Below are the code and all the weights of a small trained network. Each question names an input and a class and asks about switching units off, where a switched-off unit gives its printed mean instead of its output.

import numpy as np


def w(rows, s, z=0):
    codes = np.array(rows[::2]) - 128.0
    scale = np.full(codes.shape[1], s)
    scale[-1] = z or s
    return codes * scale


def f(y):
    return y / 2 * (1 + np.tanh(0.7978845608 * (y + 0.044715 * y**3)))


def log_softmax(a):
    a = a - a.max(-1, keepdims=True)
    return a - np.log(np.exp(a).sum(-1, keepdims=True))


def net(x, mask):
    res = np.array(x, float).reshape(1, 4) / 4 @ E
    y = f(res @ A[0][:, :-1].T + A[0][:, -1])
    res = res + np.where(mask, y, B[0][:, -1]) @ B[0][:, :-1]
    return log_softmax(res[-1] @ U[:, :-1].T + U[:, -1])


A, B = {}, {}
E = w([
[31,84,87,174,116,17,183,49,62,166,65,159],'x0',
[154,120,216,27,232,172,182,155,24,102,255,185],'x1',
[205,81,174,115,150,110,98,166,182,161,137,197],'x2',
[143,46,148,165,110,173,139,48,133,225,167,164],'x3',
],0.0068)
A[0] = w([
[51,100,137,139,93,110,138,105,123,134,113,130,121],'n1',
[80,83,89,198,91,100,162,77,80,174,136,165,173],'n2',
[137,143,178,49,234,106,126,166,141,112,156,78,213],'n3',
[200,83,159,164,92,170,113,164,106,212,140,152,203],'n4',
[135,47,166,147,100,160,122,74,177,194,106,161,216],'n5',
[102,66,237,123,239,127,190,100,59,171,214,231,214],'n6',
[57,149,56,175,26,119,102,85,172,126,63,64,254],'n7',
[161,163,125,73,231,126,128,166,72,68,223,126,239],'n8',
[67,56,91,129,110,64,173,71,85,132,139,151,161],'n9',
[99,146,69,174,80,104,96,117,158,155,90,29,207],'n10',
[132,154,148,94,147,103,172,227,74,116,171,115,204],'n11',
[117,132,148,67,214,171,196,146,96,116,146,170,161],'n12',
[172,125,169,1,135,115,115,203,130,105,184,103,206],'n13',
],0.0068,0.0026)
B[0] = w([
[107,109,92,145,113,113,150,63,79,116,124,144,158],'n1',
[49,147,44,164,214,85,202,75,105,190,138,128,199],'n2',
[188,166,188,42,138,181,24,89,90,148,114,124,198],'n3',
[120,79,119,124,149,103,173,189,149,179,180,139,176],'n4',
[104,109,112,123,176,62,172,139,144,133,124,141,192],'n5',
[162,116,192,94,170,148,127,144,157,190,193,132,247],'n6',
[161,174,99,254,26,94,135,140,107,35,55,79,251],'n7',
[174,193,201,6,126,204,21,94,40,170,100,137,229],'n8',
[148,131,154,135,196,136,164,66,87,186,138,152,192],'n9',
[120,165,90,191,54,103,138,181,107,70,86,5,215],'n10',
[159,175,150,104,80,152,97,117,95,182,26,118,185],'n11',
[205,127,160,47,121,170,49,185,108,154,88,141,194],'n12',
[141,108,186,128,164,194,57,68,110,176,106,164,214],'n13',
],0.007,0.011)
U = w([
[176,171,145,123,81,104,112,254,166,58,72,40,50],'0',
[116,51,191,79,219,50,156,176,207,188,214,207,224],'1',
[187,203,229,24,170,225,51,102,44,163,109,139,207],'2',
[36,166,71,132,155,65,182,44,45,133,89,140,2],'3',
],0.0062,0.00086)

Each question gives the input, the list of numbers given to net, and the class t.
The units are the neurons (one row each of A and B). Each row of codes is followed by its name. A weight is (code - 128) times the scale printed after its matrix; where a second scale follows, it is the last column's (A, B and U).
mask holds one flag per neuron, in row order. A switched-off neuron (its flag False) gives its mean, the last column of its row in B, instead of its output. The means were averaged over made-up inputs and are rounded, as every weight is.
A unit's drop is (log p(t) with every unit on - log p(t) with that unit switched off) / (log p(t) with every unit on - log p(t) with every unit switched off).
The circuit of an input: a set's keep is (log p(t) with only the set's units on - log p(t) with every unit switched off) / (log p(t) with every unit on - log p(t) with every unit switched off). Starting from the 12 units with the biggest drops (on a tie, the unit counted first), units are removed one at a time, each time the one whose removal leaves the highest keep (on an exact tie, the one counted first), for as long as the keep stays at least 0.8.
circuit, biggest first: the units of the circuit, biggest drop first
top k neurons: the k neurons with the biggest drops, biggest first
drop of u: that unit's drop, to one decimal
input [1,-1,1,-6], class 0: circuit, biggest first	n8, n9
input [3,2,-5,0], class 3: circuit, biggest first	n8, n3
input [3,-4,-3,-5], class 0: circuit, biggest first	n7
input [-6,-4,6,-2], class 1: top 2 neurons	n7, n8
input [5,3,-4,8], class 1: top 3 neurons	n6, n7, n10
input [-1,-4,5,4], class 0: top 4 neurons	n6, n9, n13, n2
input [-8,-2,-4,7], class 1: top 2 neurons	n7, n8
input [8,0,6,5], class 1: top 2 neurons	n6, n7
input [-3,-1,4,6], class 1: drop of n11	0.0
input [-2,-3,-4,6], class 3: drop of n12	0.1
input [3,-6,1,2], class 3: drop of n2	0.4
input [5,-6,4,0], class 3: drop of n2	0.3
